What each symbol does to the objects:
* | σ γ ω π τ β
Vif | Gog Gov Gid Vap Mul Bep
Gid | Taz Kap Kos Kez Ked Bop
Vut | Bik Lal Nad Ran Pap Mez
Kez | Mul Sos Gov Tof Bep Das
Sig | Sab Dos Zes Geg Lom Mal
Nud | Lol Lar Sav Zab Vuz Buk
Tuz | Dur Gon Ran Nes Dav Gak
Muf | Pap Kod Lal Gon Mez Vab
Sen | Toz Pof Rad Giv Ful Rus
Ded | Mok Mol Geg Kod Rin Zok
Lar | Sot Riv Mos Mek Gef Lol
Nop | Nad Rin Mok Mez Lal Kod
Gef | Lar Dun Ruf Det Ged Nud
Peg | Vap Das Bep Mip Tof Ped
Sar | Zes Seb Lep Mal Dos Bos
Fab | Lok Rad Det Git Toz Ful
Tad | Nin Mal Lom Rin Geg Mol
Kur | Mol Tad Gav Nop Faf Ded
Ged | Gef Sav Riv Gek Lol Vuz
Vab | Ros Pap Bik Dur Tuv Ran
Ped | Lop Vap Gim Sar Mag Fil
Som | Buf Ker Fep Taz Saz Kos
Gon | Fim Tuv Ros Dab Rep Dur
Lik | Vuk Ful Toz Som Git Giv
Git | Lik Sep Sen Saz Fep Ker
Lop | Tof Gug Das Zes Ped Lep
Lol | Ged Sot Dun Rad Nud Bog
Zud | Bep Vif Sos Ped Das Gug
Pog | Lig Gak Dav Bor Nes Pud
Gak | Biv Dur Rep Tiz Dab Lig
Ful | Sen Lok Zab Ker Sep Vuk
Biv | Dav Zik Gon Pud Gak Ber
Kos | Sez Buf Kel Gov Ref Sug
Ruv | Zef Zor Pog Mos Let Rim
Das | Zud Mul Gog Mag Gim Vap
Nad | Zok Ded Faf Muf Nop Roz
Roz | Lal Zok Rin Vab Kod Vut
Kap | Ref Saz Buf Sos Sug Taz
Bam | Rin Faf Mol Vut Zok Nop
Lok | Pof Gek Mek Lik Fab Sen
Pud | Zor Lig Dab Pel Tiz Ruv
Mek | Buk Nud Ged Toz Det Rad
Vap | Gug Zud Kez Seb Peg Lop
Tiz | Pud Pog Ber Pup Zef Let
Fil | Lep Lop Peg Bos Seb Sur
Nes | Pog Dab Biv Rim Zor Tiz
Zor | Nes Ber Gak Des Pud Zef
Let | Ruv Pud Nes Ruf Bor Des
Rad | Gek Buk Vuz Sep Zab Lok
Bik | Kod Nop Zok Vaz Vut Muf
Det | Mek Vuz Lol Sen Gek Zab
Zik | Rep Ran Tuv Lig Dur Dav
Sep | Ful Fab Pof Kel Rus Lik
Mos | Zan Des Bor Ged Ruf Dun
Lal | Nop Bam Ded Ros Roz Bik
Gek | Det Bog Nud Ful Rad Pof
Vaz | Tuv Mez Pap Dav Ran Gon
Ber | Dab Dav Dur Ruv Lig Nes
Ker | Giv Lik Rus Ref Kel Buf
Taz | Vub Ref Sez Mul Gid Gov
Ros | Mez Vut Kod Zik Vab Vaz
Saz | Som Kel Giv Gid Sez Ref
Pap | Vut Roz Nop Fim Muf Ros
Kod | Roz Nad Bam Tuv Bik Pap
Bog | Vuz Ged Lar Lok Buk Det
Dun | Riv Zan Pel Vuz Sav Lar
Bor | Let Tiz Zor Riv Rim Pel
Pof | Zab Det Buk Vuk Lok Toz
Gav | Dem Lom Sab Mok Nin Geg
Toz | Fab Zab Gek Fep Sen Sep
Riv | Ruf Pup Des Nud Dun Sot
Sos | Bop Gid Vub Gim Gog Mul
Zes | Sur Fil Mag Kun Sar Mar
Mag | Ped Peg Gug Dos Lep Seb
Buk | Bog Lol Gef Fab Mek Gek
Rim | Bor Zef Pud Dun Des Pup
Dav | Tuz Rep Fim Zor Biv Dab
Sur | Mip Lep Ped Lom Zes Dos
Dur | Zik Fim Vaz Pog Tuz Biv
Rus | Sep Toz Lok Dok Vuk Git
Buf | Dok Giv Git Vub Som Sez
Gug | Gim Bep Mul Fil Vap Tof
Zan | Pup Rim Let Gef Mos Riv
Tuv | Vab Muf Vut Tuz Vaz Fim
Sab | Bos Sar Sur Tad Sig Kun
Kel | Ker Git Vuk Kap Dok Som
Lep | Mag Tof Vap Mar Fil Mip
Dos | Sar Mip Fil Dem Mar Sab
Pup | Pel Bor Ruv Lar Zan Ruf
Gov | Ked Vub Kap Zud Bop Gog
Ked | Gid Sug Ref Bep Gov Sos
Rin | Ded Kur Kor Bik Bam Nad
Kun | Lom Bos Dos Mol Mal Gav
Mul | Vif Bop Ked Peg Kez Zud
Sez | Saz Dok Ker Ked Kos Kap
Dem | Mal Sig Bos Faf Gav Tad
Gim | Das Kez Vif Lep Gug Peg
Zef | Tiz Nes Lig Zan Ruv Bor
Vub | Sug Kos Saz Vif Taz Ked
Rep | Gon Vaz Vab Ber Zik Tuz
Mez | Muf Bik Roz Rep Ros Tuv
Tof | Peg Gim Zud Sur Lop Mag
Mol | Kor Nin Dem Nad Kur Mok
Seb | Fil Ped Tof Sab Mip Zes
Giv | Fep Vuk Sep Kos Ker Dok
Fep | Git Rus Ful Sez Giv Kel
Ran | Vaz Ros Muf Biv Fim Rep
Des | Rim Ruv Tiz Sav Pel Zan
Mok | Faf Kor Tad Roz Ded Bam
Dab | Gak Tuz Zik Zef Ber Pog
Ref | Kos Som Dok Bop Kap Vub
Lig | Ber Biv Tuz Let Pog Zor
Gog | Sos Ked Taz Gug Vif Kez
Mip | Seb Mag Lop Sig Sur Sar
Nin | Gav Kun Sig Ded Tad Kor
Vuz | Nud Gef Sot Pof Bog Mek
Fim | Ran Vab Mez Gak Gon Zik
Mar | Dos Sur Seb Gav Bos Sig
Sot | Sav Ruf Zan Buk Lar Ged
Geg | Tad Dem Kun Bam Kor Kur
Ruf | Mos Pel Rim Lol Riv Sav
Kor | Geg Gav Mal Zok Mol Faf
Sug | Kap Sez Som Gog Vub Gid
Zok | Bam Mok Kur Pap Nad Lal
Mal | Kun Sab Mar Kur Dem Nin
Sav | Dun Mos Pup Bog Sot Gef
Zab | Rad Mek Bog Rus Pof Fab
Lom | Sig Mar Sar Kor Kun Dem
Dok | Kel Fep Lik Sug Buf Saz
Bos | Mar Zes Mip Nin Sab Lom
Faf | Kur Geg Nin Lal Mok Rin
Vuk | Rus Sen Fab Buf Lik Fep
Pel | Des Let Zef Sot Pup Mos
Bop | Gov Taz Sug Das Sos Vif
Bep | Kez Gog Bop Lop Zud Gim

The rows follow the links: the fewer symbols apart two objects are, the more alike their rows tend to be.

Name the object of each row.
-3 +1 -7 +12 +29 +8 +14 -8 -29 -27 +8 +3 -17 +23 +4 +8 -16 -3 +5 +33 +6 -8 -47 -5 -4 -4 +22 +45 -14 +10 -10 0 +13 +22 -5 +10 -17 +20 +4 +7 +6 -17 +39 +16 -2: Kos
-14 -39 +8 -14 +5 +24 +10 +11 -9 +20 -2 +5 +15 +29 -14 +6 -10 -46 -10 +10 +12 -13 +3 -11 +10 -25 +14 +4 +18 -13 -12 -32 -1 -6 +35 -10 +11 +15 +20 -14 +18 -23 +22 -13 +9: Ged
+5 +35 0 +8 -17 -13 -13 -3 +25 +8 0 -4 -9 -29 +9 -1 +22 +36 +8 -26 -11 +16 +32 -3 -19 +20 -24 -27 -13 +8 +6 +19 -10 +2 -29 -1 -6 -31 -6 +2 -7 +30 -33 -12 -11: Faf
+2 +25 +9 -23 -18 +9 -9 -8 +37 +10 -29 -5 -2 -23 +6 +14 +35 +10 -4 +4 +20 -1 +24 -19 -21 -10 -22 -37 -7 +3 +11 +2 -11 +2 +14 -29 +21 +15 +11 -11 -9 +45 -13 -1 +1: Tuv
-11 -22 -4 +3 +20 +10 +11 -10 -29 -21 +15 +1 -1 +26 -13 +1 -25 -15 -8 +29 +3 -5 -44 +7 +26 -6 +31 +31 -4 +3 -26 -9 +6 +11 -4 -5 -14 +11 +3 +9 -7 -30 +40 +12 +17: Kel
-1 +1 -6 +12 +30 +7 +13 -8 -31 -24 +9 +6 -20 +22 +7 +9 -15 -1 +7 +31 +4 -8 -43 -5 -8 -4 +21 +48 -15 +11 -4 +2 +14 +23 -4 +15 -17 +19 +4 +8 +7 -16 +37 +18 -6: Ref
+9 -7 -3 +5 +19 -6 +6 +9 -42 -16 +11 -2 -22 +8 +5 -4 -30 +2 +7 -4 -9 -13 -26 +13 +2 +12 +9 +49 -5 +2 +8 +24 +29 +5 -25 +42 -15 -15 0 +16 +5 -24 +20 +24 -4: Bop
+4 -3 +3 +11 +27 0 +7 +3 -38 -20 +12 +2 -26 +13 +8 +3 -20 +4 +10 +8 -8 -10 -32 +4 -11 +5 +13 +55 -11 +4 +8 +17 +23 +16 -16 +38 -16 -2 +3 +14 +8 -22 +27 +21 -12: Gid
-13 -20 +30 +10 +4 +9 +1 -2 +19 +8 +2 +20 +13 +8 -4 +3 +27 -26 -6 +5 -11 +8 +16 -10 -8 -28 +14 -12 +13 -11 +15 -31 -29 +6 +57 -8 +22 +29 +2 -11 +7 -10 -11 -17 -28: Zan
-16 -42 +13 -15 +1 +24 +7 +11 -6 +20 +0 +8 +15 +27 -14 +4 -8 -47 -11 +5 +6 -13 +6 -9 +10 -27 +17 +2 +18 -17 -8 -31 -3 -4 +38 -9 +14 +16 +18 -16 +19 -23 +21 -11 +5: Gef
+19 +12 -40 +11 +8 -24 +7 +1 -28 -21 +9 -12 +1 +7 +3 -16 -38 +16 +7 +6 +1 -4 -36 +22 +21 +25 +0 +21 +0 +7 -5 +16 +24 -10 -31 +18 -23 -3 -22 +13 -1 -18 +7 +19 +19: Das
+16 +44 -37 -16 -27 -14 -5 +5 +9 +11 -6 -11 -3 -5 +3 -6 -19 +14 +10 -11 +9 -9 +9 -8 -6 +24 -11 -22 -11 +4 -10 +27 +24 -4 -50 +10 -18 -12 -4 -17 +18 +22 +4 +4 +32: Kun
+1 +25 +7 -23 -21 +8 -9 -9 +39 +8 -29 -6 +1 -22 +3 +13 +33 +10 -5 +6 +23 -1 +22 -17 -16 -8 -21 -41 -7 +4 +7 +3 -9 +1 +10 -31 +20 +16 +10 -12 -10 +46 -13 0 +6: Vab
-6 -15 +23 +11 +4 +5 +4 -4 +22 +5 -1 +17 +17 +5 -1 +2 +31 -18 -6 +11 -4 +13 +13 -9 -9 -24 +5 -15 +14 -7 +15 -31 -32 +2 +60 -16 +21 +33 -2 -9 +3 -4 -18 -17 -28: Pel
-14 -32 -10 +4 +24 +26 +19 +3 -18 +15 -1 +1 +14 +33 +1 +13 -5 -30 -3 +23 +22 -5 -13 -11 +5 -18 +0 +21 +10 -1 -16 -43 -6 -3 +35 -23 -1 +17 +21 -2 +19 -18 +21 -17 0: Buk
+9 +46 -20 +7 -13 -13 -7 -3 +23 +9 -7 -7 -7 -22 +15 +1 +16 +37 +14 -17 +3 +11 +23 -10 -22 +24 -29 -24 -16 +12 +4 +16 -3 0 -32 -2 -13 -21 -5 -2 +4 +36 -26 -12 -4: Kor
-4 +11 +13 -20 -37 -7 -21 -3 +32 +7 -7 -9 +3 -33 -13 -6 +13 +16 -10 -26 -8 +8 +34 +5 +9 +9 -9 -45 -3 -3 -6 +17 -10 -10 -25 -14 +14 -28 -6 -3 -27 +25 -25 -5 +17: Lal
+15 +50 -32 +1 -16 -13 -4 -1 +18 +11 -10 -11 -4 -15 +16 0 +7 +33 +14 -13 +8 +4 +16 -10 -21 +26 -28 -25 -16 +13 -1 +18 +6 -1 -36 -4 -17 -18 -3 -8 +11 +36 -17 -9 +8: Tad
+16 +40 -34 -19 -30 -15 -6 +8 +7 +9 -4 -9 -4 -3 0 -9 -22 +12 +10 -14 +6 -12 +10 -5 -5 +24 -5 -21 -10 +2 -10 +29 +25 -5 -51 +15 -18 -14 -5 -18 +17 +19 +6 +6 +33: Lom
+9 +43 -13 +9 -15 -12 -9 -2 +22 +9 -6 -4 -8 -24 +14 +0 +20 +36 +13 -20 -3 +13 +25 -8 -23 +22 -28 -24 -16 +12 +4 +17 -7 +1 -31 -2 -11 -26 -5 -2 +1 +34 -28 -13 -7: Mol
+21 +42 -35 +27 +5 -32 +4 -8 -6 -28 +14 +4 -4 +4 +8 -14 -16 +26 +15 +11 -13 +8 -29 +7 -4 +25 +13 +9 -13 +14 +2 +21 +9 +9 -29 +24 -26 +14 -32 +2 +7 -6 +0 +12 +1: Lop
-3 +11 +12 -23 -36 -4 -19 -3 +34 +10 -8 -8 +6 -33 -13 -5 +14 +15 -11 -23 -4 +6 +32 +5 +12 +7 -10 -49 -2 -4 -6 +18 -8 -11 -22 -18 +15 -25 -3 -5 -25 +26 -22 -2 +20: Roz
+14 -6 -23 +2 +11 -15 +5 +10 -38 -14 +10 -10 -9 +6 +2 -13 -40 +7 +6 -5 -3 -12 -30 +22 +17 +19 +2 +35 +2 0 -1 +23 +29 -10 -31 +32 -18 -17 -9 +16 +1 -24 +12 +23 +14: Mul
-2 +18 +15 -3 -27 -11 -20 -2 +28 +8 -1 -4 -5 -35 -4 -5 +20 +27 -1 -33 -17 +15 +36 +4 -5 +14 -13 -35 -7 +1 +3 +22 -13 -4 -27 -3 +5 -37 -6 +2 -19 +24 -32 -10 -4: Bam
0 -26 +16 -25 -14 +8 -7 +11 +14 +25 -23 -12 +15 -20 -1 +2 +15 -9 -11 -22 +14 -5 +34 +5 +8 -13 -32 -25 +22 -15 +19 -11 -5 -29 +33 -17 +30 -9 +10 +1 -13 +15 -31 -3 0: Ber
-16 -30 -3 +20 +36 +25 +20 -2 -19 +7 +6 +4 +9 +30 +8 +14 +5 -19 +2 +23 +15 +4 -15 -9 0 -15 0 +30 +4 +6 -13 -43 -12 +3 +35 -19 -7 +12 +18 +8 +15 -19 +14 -22 -17: Gek
+3 0 +3 +13 +28 +2 +9 +0 -36 -21 +11 +4 -27 +15 +10 +6 -17 +2 +11 +13 -6 -11 -34 +2 -13 +2 +16 +55 -13 +7 +7 +15 +21 +19 -13 +34 -16 +4 +4 +12 +8 -19 +28 +20 -13: Taz
-6 -8 -9 +6 +24 +9 +14 -10 -28 -25 +11 +1 -8 +27 -4 +6 -20 -9 0 +37 +8 -8 -48 +1 +11 -4 +27 +36 -9 +8 -20 -5 +11 +14 -5 -3 -15 +22 +3 +7 +1 -22 +42 +13 +9: Som
+13 -7 -17 +1 +13 -12 +2 +10 -40 -14 +11 -8 -13 +5 +2 -11 -39 +6 +5 -6 -6 -13 -27 +22 +16 +17 +2 +39 +2 0 +1 +22 +29 -7 -32 +34 -17 -18 -6 +16 0 -25 +14 +24 +10: Vif
+2 -28 +8 -21 -12 +6 -5 +9 +15 +24 -21 -12 +23 -17 -2 -1 +14 -11 -12 -16 +16 -3 +28 +5 +11 -12 -31 -28 +25 -13 +15 -19 -9 -32 +37 -26 +29 -3 +6 +2 -13 +12 -30 -6 +3: Pog
-10 -18 -6 +5 +22 +11 +12 -10 -28 -24 +13 +1 -3 +27 -9 +3 -24 -13 -6 +34 +5 -5 -44 +4 +21 -4 +29 +33 -6 +5 -25 -7 +9 +13 -5 -6 -14 +15 +5 +8 -5 -26 +43 +13 +16: Dok
+6 +38 -6 +9 -15 -12 -11 -4 +23 +8 -5 -3 -8 -28 +12 -1 +21 +38 +9 -22 -6 +15 +28 -5 -21 +21 -25 -25 -15 +11 +5 +18 -9 +2 -30 -1 -7 -28 -5 +2 -4 +33 -31 -13 -9: Kur
-16 -31 +0 +27 +40 +21 +20 -3 -20 +3 +8 +5 +7 +29 +7 +14 +5 -16 +3 +21 +10 +9 -17 -6 -3 -14 +1 +33 +3 +4 -11 -42 -16 +6 +34 -15 -8 +8 +15 +11 +12 -21 +13 -22 -23: Rad
-13 -38 +2 -13 +8 +25 +11 +9 -11 +21 -2 +4 +16 +32 -9 +7 -12 -44 -9 +10 +16 -14 +0 -8 +10 -23 +9 +8 +17 -12 -15 -35 0 -7 +38 -15 +8 +17 +22 -12 +19 -20 +23 -13 +9: Lol
-16 -39 +26 -12 -2 +22 +4 +11 0 +19 +3 +12 +13 +22 -15 +2 -3 -47 -10 +1 -3 -9 +13 -8 +5 -30 +22 -1 +19 -17 -3 -27 -9 -1 +41 -2 +18 +16 +15 -17 +16 -24 +15 -12 -2: Sot
+22 +18 -44 +14 +10 -27 +7 -2 -24 -22 +11 -10 +3 +7 +4 -14 -36 +19 +9 +9 +1 -1 -37 +20 +17 +26 +0 +17 -2 +8 -5 +16 +21 -9 -29 +16 -25 0 -23 +12 +2 -16 +6 +20 +17: Gim

Each walk starts at a row. The symbols on each line, taken left to right, move it on to the next object.
Each answer is a row, close to the row of the object it stands for.
+2 +23 +6 -25 -24 +9 -9 -9 +39 +8 -27 -8 +5 -23 +2 +10 +29 +9 -7 +6 +21 0 +23 -15 -10 -7 -18 -45 -6 +2 +3 +3 -9 -1 +8 -33 +18 +12 +6 -12 -12 +45 -13 +2 +12
ω τ π τ γ γ -2 +16 +3 -29 -36 +1 -16 -8 +37 +8 -19 -11 +8 -27 -11 -1 +17 +10 -12 -8 +11 +1 +27 -3 +7 +1 -12 -53 -3 -3 -9 +12 -7 -10 -12 -31 +16 -7 +0 -10 -23 +35 -16 +1 +25
π π π ω +1 -25 +20 -25 -13 +9 -9 +13 +15 +26 -21 -11 +10 -23 +0 +3 +17 -9 -9 -24 +10 -5 +37 +5 +4 -13 -32 -25 +20 -16 +21 -8 -6 -26 +30 -14 +32 -11 +11 +2 -12 +16 -32 -3 -3
+22 +22 -45 +17 +10 -28 +5 -5 -19 -24 +11 -6 +1 +7 +6 -15 -32 +22 +9 +12 +0 +1 -38 +18 +15 +27 +2 +16 -3 +10 -5 +15 +19 -5 -29 +16 -26 +4 -27 +10 +3 -12 +5 +17 +15
ω τ π ω σ +17 +1 -34 +5 +9 -20 +4 +4 -34 -16 +9 -11 -1 +7 +2 -14 -41 +12 +6 0 -1 -7 -33 +24 +21 +24 -1 +28 +2 +2 -3 +19 +26 -12 -32 +23 -19 -11 -16 +15 0 -19 +10 +21 +19
γ π β ω +20 +6 -38 +8 +9 -20 +4 +2 -31 -19 +9 -12 +1 +6 +3 -15 -40 +14 +6 +3 +1 -7 -35 +23 +22 +24 -1 +24 +2 +5 -6 +18 +25 -11 -31 +21 -23 -7 -19 +14 -1 -19 +8 +20 +20
-12 -24 +34 +8 +1 +11 +2 +1 +16 +9 +3 +22 +11 +10 -6 +2 +24 -30 -6 +4 -13 +6 +18 -10 -6 -30 +18 -10 +14 -12 +12 -28 -26 +8 +54 -5 +23 +28 +3 -12 +7 -13 -8 -18 -27
γ ω π ω σ γ +0 -26 +4 -18 -10 +6 -3 +8 +16 +22 -22 -12 +25 -15 -1 -2 +16 -12 -13 -11 +17 -2 +25 +6 +13 -12 -30 -30 +26 -12 +12 -22 -12 -31 +39 -30 +28 +3 +5 +2 -12 +11 -31 -8 +4
π β ω ω ω +0 -14 +30 -23 -13 +11 -12 +12 +18 +23 -24 -6 0 -26 +5 +8 +26 -3 -6 -25 +8 -6 +41 -4 -13 -13 -30 -20 +12 -13 +28 0 -7 -15 +28 -7 +31 -10 +15 +0 -9 +24 -30 -2 -14
-13 -31 -8 +10 +31 +24 +18 +1 -18 +12 +1 +1 +14 +33 +5 +13 -3 -26 -2 +23 +21 -1 -14 -10 +2 -18 -1 +23 +8 -1 -15 -43 -8 0 +35 -23 -4 +15 +20 +2 +20 -18 +19 -19 -6
σ ω β -13 -39 -2 -11 +12 +26 +13 +7 -13 +19 -4 +2 +17 +33 -8 +8 -12 -41 -9 +15 +18 -13 -4 -11 +10 -22 +7 +10 +15 -10 -14 -36 -2 -7 +35 -18 +5 +17 +21 -10 +20 -21 +23 -14 +9
γ π σ γ σ ω -15 -31 +35 +0 -1 +14 +2 +7 +8 +12 +5 +20 +11 +15 -10 +2 +14 -38 -9 0 -13 +1 +19 -9 -3 -31 +22 -5 +15 -16 +8 -27 -18 +6 +51 +1 +22 +22 +7 -16 +11 -18 +1 -15 -21
-5 -4 -9 +7 +27 +10 +15 -13 -28 -25 +8 +3 -9 +25 -1 +8 -19 -7 +2 +37 +8 -7 -48 -1 +5 -4 +26 +40 -10 +10 -17 -4 +12 +18 -4 +1 -18 +22 +3 +6 +3 -19 +42 +15 +7
ω γ π σ π +2 +1 0 +12 +32 +7 +11 -5 -33 -23 +9 +7 -24 +19 +9 +9 -15 +1 +10 +22 -1 -10 -40 -3 -13 -1 +17 +53 -14 +10 +2 +9 +19 +22 -7 +24 -17 +13 +3 +10 +9 -16 +33 +17 -11
π τ β β γ π +22 +38 -38 +25 +6 -33 +4 -9 -9 -28 +15 +3 -2 +4 +9 -16 -18 +27 +14 +13 -10 +7 -32 +11 +1 +25 +9 +12 -10 +13 0 +19 +11 +6 -28 +22 -27 +13 -32 +4 +5 -6 +3 +14 +5
-3 -1 -9 +10 +27 +9 +15 -10 -28 -25 +9 +3 -14 +25 +2 +8 -17 -5 +4 +37 +7 -7 -47 -4 0 -4 +24 +41 -12 +10 -12 -2 +13 +21 -4 +5 -17 +22 +5 +7 +5 -16 +42 +15 +1
β π β ω τ +8 -6 +1 +8 +22 -3 +5 +8 -42 -17 +10 -2 -25 +8 +7 -1 -29 +3 +10 -1 -9 -13 -29 +11 -3 +7 +10 +53 -7 +2 +8 +21 +26 +10 -23 +42 -14 -12 +1 +15 +6 -23 +23 +22 -8
σ τ σ +5 -4 +1 +9 +26 -1 +5 +7 -40 -18 +11 +1 -27 +10 +8 +1 -23 +3 +10 +3 -10 -11 -30 +7 -7 +7 +11 +55 -9 +5 +9 +20 +23 +14 -20 +40 -16 -8 +4 +15 +6 -21 +24 +22 -10
-13 -28 -1 +2 +18 +11 +9 -10 -28 -21 +15 +1 +0 +25 -15 0 -25 -17 -9 +25 0 -3 -41 +8 +29 -4 +30 +30 -2 +2 -28 -10 +5 +9 -6 -6 -11 +6 +2 +8 -11 -33 +37 +11 +17
π σ γ β β -1 +3 -2 +14 +30 +6 +12 -6 -32 -24 +9 +6 -22 +21 +8 +9 -13 0 +9 +28 +1 -8 -41 -4 -10 -2 +20 +50 -15 +10 -2 +6 +16 +22 -6 +19 -18 +18 +3 +9 +9 -17 +37 +17 -9
π π β +21 +35 -43 +24 +8 -31 +6 -7 -11 -27 +13 -1 0 +6 +8 -16 -24 +25 +12 +14 -6 +4 -35 +13 +6 +27 +6 +12 -8 +13 -1 +16 +12 +1 -28 +17 -26 +10 -30 +6 +5 -8 +3 +15 +8
